Below is a small trained network, with its code and all its weights. Each question gives an input and a target symbol and asks what happens when units are switched off, that is, made to give their printed mean instead of their output.

import numpy as np


def w(rows, s, z=0):
    codes = np.array(rows[::2]) - 128.0
    scale = np.full(codes.shape[1], s)
    scale[-1] = z or s
    return codes * scale


def f(y):
    return y / 2 * (1 + np.tanh(0.7978845608 * (y + 0.044715 * y**3)))


def softmax(a):
    e = np.exp(a - a.max(-1, keepdims=True))
    return e / e.sum(-1, keepdims=True)


def log_softmax(a):
    a = a - a.max(-1, keepdims=True)
    return a - np.log(np.exp(a).sum(-1, keepdims=True))


def net(x, mask):
    ids = ['βημπτψ'.index(c) for c in x.split()]
    T = len(ids)
    res = E[ids] + P[:T]
    u = 0
    for l in range(3):
        q, k, v = (res @ M[l].T for M in (Q, K, V))
        z = softmax(np.where(np.tri(T) > 0, q @ k.T / 4**0.5, -1e9)) @ v
        res = res + np.where(mask[u], z, O[l][:, -1]) @ O[l][:, :-1]
        u += 1
        y = f(res @ A[l][:, :-1].T + A[l][:, -1])
        res = res + np.where(mask[u : u + 8], y, B[l][:, -1]) @ B[l][:, :-1]
        u += 8
    return log_softmax(res[-1] @ U[:, :-1].T + U[:, -1])


Q, K, V, O, A, B = {}, {}, {}, {}, {}, {}
E = w([
[125,166,152,94,194,170],'β',
[111,179,122,124,80,116],'η',
[87,133,72,116,152,172],'μ',
[97,175,159,119,126,90],'π',
[255,54,147,136,169,155],'τ',
[91,161,90,94,102,166],'ψ',
],0.012)
P = w([
[132,84,147,173,124,138],'0',
[150,188,241,156,99,128],'1',
[142,204,97,123,150,113],'2',
[98,122,105,47,107,166],'3',
[4,84,130,156,133,148],'4',
[42,40,175,118,158,67],'5',
],0.011)
Q[0] = w([
[47,71,254,122,150,121],'0.h0',
[146,64,156,6,66,171],'0.h0',
[192,125,89,89,156,88],'0.h0',
[101,56,170,66,92,68],'0.h0',
],0.0077)
K[0] = w([
[255,199,51,146,165,119],'0.h0',
[163,57,226,181,124,186],'0.h0',
[86,72,109,123,64,228],'0.h0',
[224,91,88,65,76,126],'0.h0',
],0.0066)
V[0] = w([
[39,244,101,91,139,108],'0.h0',
[138,80,183,91,92,159],'0.h0',
[134,219,104,74,96,182],'0.h0',
[2,147,94,67,150,167],'0.h0',
],0.0066)
O[0] = w([
[88,197,212,4,91,211,215],'0.h0',
[254,146,148,174,163,102,146],'0.h0',
[171,160,100,4,94,130,250],'0.h0',
[78,142,182,73,118,240,157],'0.h0',
],0.0058,0.0017)
A[0] = w([
[92,184,145,163,13,106,175],'0.n0',
[72,254,159,17,114,175,99],'0.n1',
[182,93,183,152,71,137,164],'0.n2',
[112,147,92,159,15,168,115],'0.n3',
[97,157,43,80,160,156,166],'0.n4',
[93,99,149,40,113,106,108],'0.n5',
[94,174,158,75,138,150,86],'0.n6',
[116,208,147,127,138,74,3],'0.n7',
],0.0093,0.0053)
B[0] = w([
[91,69,43,188,168,65,148],'0.n0',
[177,1,171,66,89,44,251],'0.n1',
[134,220,80,71,203,119,136],'0.n2',
[103,117,34,151,54,48,131],'0.n3',
[109,170,227,115,47,97,178],'0.n4',
[187,166,129,112,114,27,158],'0.n5',
[180,72,140,100,125,66,173],'0.n6',
[149,42,152,152,155,150,125],'0.n7',
],0.0072,0.013)
Q[1] = w([
[11,171,85,145,254,140],'1.h0',
[137,161,36,100,74,177],'1.h0',
[153,206,118,249,116,147],'1.h0',
[161,126,183,135,59,153],'1.h0',
],0.0049)
K[1] = w([
[112,2,97,84,155,149],'1.h0',
[146,158,146,80,115,102],'1.h0',
[202,141,117,107,138,85],'1.h0',
[124,168,129,165,95,103],'1.h0',
],0.0085)
V[1] = w([
[159,244,246,159,52,28],'1.h0',
[113,110,73,142,206,187],'1.h0',
[44,206,135,197,112,151],'1.h0',
[1,182,238,181,62,115],'1.h0',
],0.007)
O[1] = w([
[79,149,101,19,217,90,72],'1.h0',
[120,74,117,254,98,139,248],'1.h0',
[140,61,41,95,148,181,146],'1.h0',
[182,123,14,70,185,181,116],'1.h0',
],0.0071,0.0015)
A[1] = w([
[146,176,134,102,134,185,121],'1.n0',
[160,231,139,142,83,186,1],'1.n1',
[94,133,92,141,183,91,109],'1.n2',
[160,188,153,129,219,153,178],'1.n3',
[97,149,119,95,111,140,49],'1.n4',
[157,93,82,147,190,136,120],'1.n5',
[164,244,99,121,133,112,147],'1.n6',
[129,163,97,57,145,116,81],'1.n7',
],0.011,0.005)
B[1] = w([
[175,236,64,96,131,156,118],'1.n0',
[254,153,127,164,3,86,123],'1.n1',
[148,80,108,97,188,89,140],'1.n2',
[163,102,145,87,204,96,233],'1.n3',
[102,119,120,154,113,127,97],'1.n4',
[147,137,136,207,85,137,149],'1.n5',
[90,204,112,80,193,67,136],'1.n6',
[106,110,169,205,94,146,255],'1.n7',
],0.0095,0.0024)
Q[2] = w([
[112,80,167,112,215,119],'2.h0',
[158,93,85,3,123,137],'2.h0',
[200,101,188,200,65,134],'2.h0',
[113,230,81,85,204,163],'2.h0',
],0.012)
K[2] = w([
[24,83,77,93,130,165],'2.h0',
[7,216,198,48,175,76],'2.h0',
[166,167,105,244,157,117],'2.h0',
[117,35,169,80,106,64],'2.h0',
],0.012)
V[2] = w([
[149,134,253,80,145,145],'2.h0',
[203,135,97,121,187,89],'2.h0',
[128,89,141,164,174,70],'2.h0',
[91,149,109,119,78,70],'2.h0',
],0.015)
O[2] = w([
[170,95,71,255,197,12,124],'2.h0',
[6,61,218,130,106,80,184],'2.h0',
[42,111,176,138,248,180,254],'2.h0',
[49,235,78,55,134,9,51],'2.h0',
],0.0089,0.0091)
A[2] = w([
[187,120,226,43,167,107,161],'2.n0',
[227,186,82,153,55,113,191],'2.n1',
[246,246,28,91,106,84,114],'2.n2',
[116,37,172,254,118,101,26],'2.n3',
[118,81,184,105,33,37,176],'2.n4',
[46,133,197,136,187,66,128],'2.n5',
[54,219,131,66,194,80,1],'2.n6',
[204,178,109,157,193,14,145],'2.n7',
],0.0073,0.0076)
B[2] = w([
[84,132,59,169,99,104,241],'2.n0',
[147,120,58,152,185,162,161],'2.n1',
[78,213,170,169,113,122,173],'2.n2',
[168,199,170,82,79,127,252],'2.n3',
[147,159,141,156,213,118,243],'2.n4',
[176,96,56,129,98,178,247],'2.n5',
[254,103,189,67,147,135,170],'2.n6',
[49,74,144,96,91,161,192],'2.n7',
],0.0091,0.022)
U = w([
[35,11,104,138,111,69,219],'β',
[206,113,57,31,73,80,60],'η',
[75,182,117,114,216,52,254],'μ',
[141,66,115,70,232,80,41],'π',
[153,117,229,122,104,69,146],'τ',
[89,140,188,2,81,68,22],'ψ',
],0.0044,0.0043)

Each question gives the input, a string of symbols that net reads in full, and the target symbol t.
The units are the heads (4 rows each of Q, K, V and O) and the neurons (one row each of A and B). Each row of codes is followed by its name. A weight is (code - 128) times the scale printed after its matrix; where a second scale follows, it is the last column's (O, A, B and U).
mask holds one flag per unit, layer by layer, with each layer's heads first. A switched-off unit (its flag False) gives its mean, the last column of its rows in O or B, instead of its output. The means were averaged over made-up inputs and are rounded, as every weight is.
A unit's drop is (log p(t) with every unit on - log p(t) with that unit switched off) / (log p(t) with every unit on - log p(t) with every unit switched off).
The circuit of an input: a set's keep is (log p(t) with only the set's units on - log p(t) with every unit switched off) / (log p(t) with every unit on - log p(t) with every unit switched off). Starting from the 12 units with the biggest drops (on a tie, the unit counted first), units are removed one at a time, each time the one whose removal leaves the highest keep (on an exact tie, the one counted first), for as long as the keep stays at least 0.8.
circuit, biggest first: the units of the circuit, biggest drop first
most important unit: the unit with the biggest drop
k most important neurons: the k neurons with the biggest drops, biggest first
top k neurons in layer l: the k neurons of layer l with the biggest drops, biggest first
input β β η, target τ: 2 most important neurons -> [0.n1; 1.n3]
input η τ π μ ψ τ, target ψ: 4 most important neurons -> [0.n0; 0.n5; 0.n6; 0.n3]
input μ μ β μ, target η: most important unit -> 0.n1
input β τ β π, target β: circuit, biggest first -> [2.n7; 2.h0]
input μ μ η, target η: circuit, biggest first -> [2.h0; 0.n1; 0.n6]
input β μ τ, target μ: circuit, biggest first -> [0.n1; 2.h0; 1.n6]
input π β μ, target β: top 2 neurons in layer 1 -> [1.n7; 1.n2]
input η π τ, target π: 2 most important neurons -> [2.n6; 2.n3]
input β π τ β τ π, target τ: 2 most important neurons -> [0.n4; 0.n1]
input β τ η μ ψ, target μ: circuit, biggest first -> [1.h0; 2.h0]
input μ ψ η τ τ, target η: top 4 neurons in layer 0 -> [0.n1; 0.n4; 0.n5; 0.n6]
input μ β μ, target η: circuit, biggest first -> [0.n1; 0.h0; 2.h0; 0.n6]
input τ π β μ β β, target β: circuit, biggest first -> [2.n7; 1.h0; 2.h0]
input τ τ β, target π: 3 most important neurons -> [2.n6; 0.n1; 0.n4]
input ψ π β τ β, target τ: 2 most important neurons -> [2.n3; 0.n1]
input β η μ β ψ, target τ: top 3 neurons in layer 0 -> [0.n1; 0.n0; 0.n3]
input ψ β π μ β β, target μ: circuit, biggest first -> [0.h0; 2.h0; 2.n2]
input β τ τ β β, target τ: 2 most important neurons -> [0.n4; 0.n1]
input β ψ τ, target ψ: most important unit -> 2.n7
input τ μ ψ β β τ, target π: most important unit -> 1.h0
input η η η η η, target ψ: circuit, biggest first -> [2.h0; 0.h0; 0.n1; 0.n4]
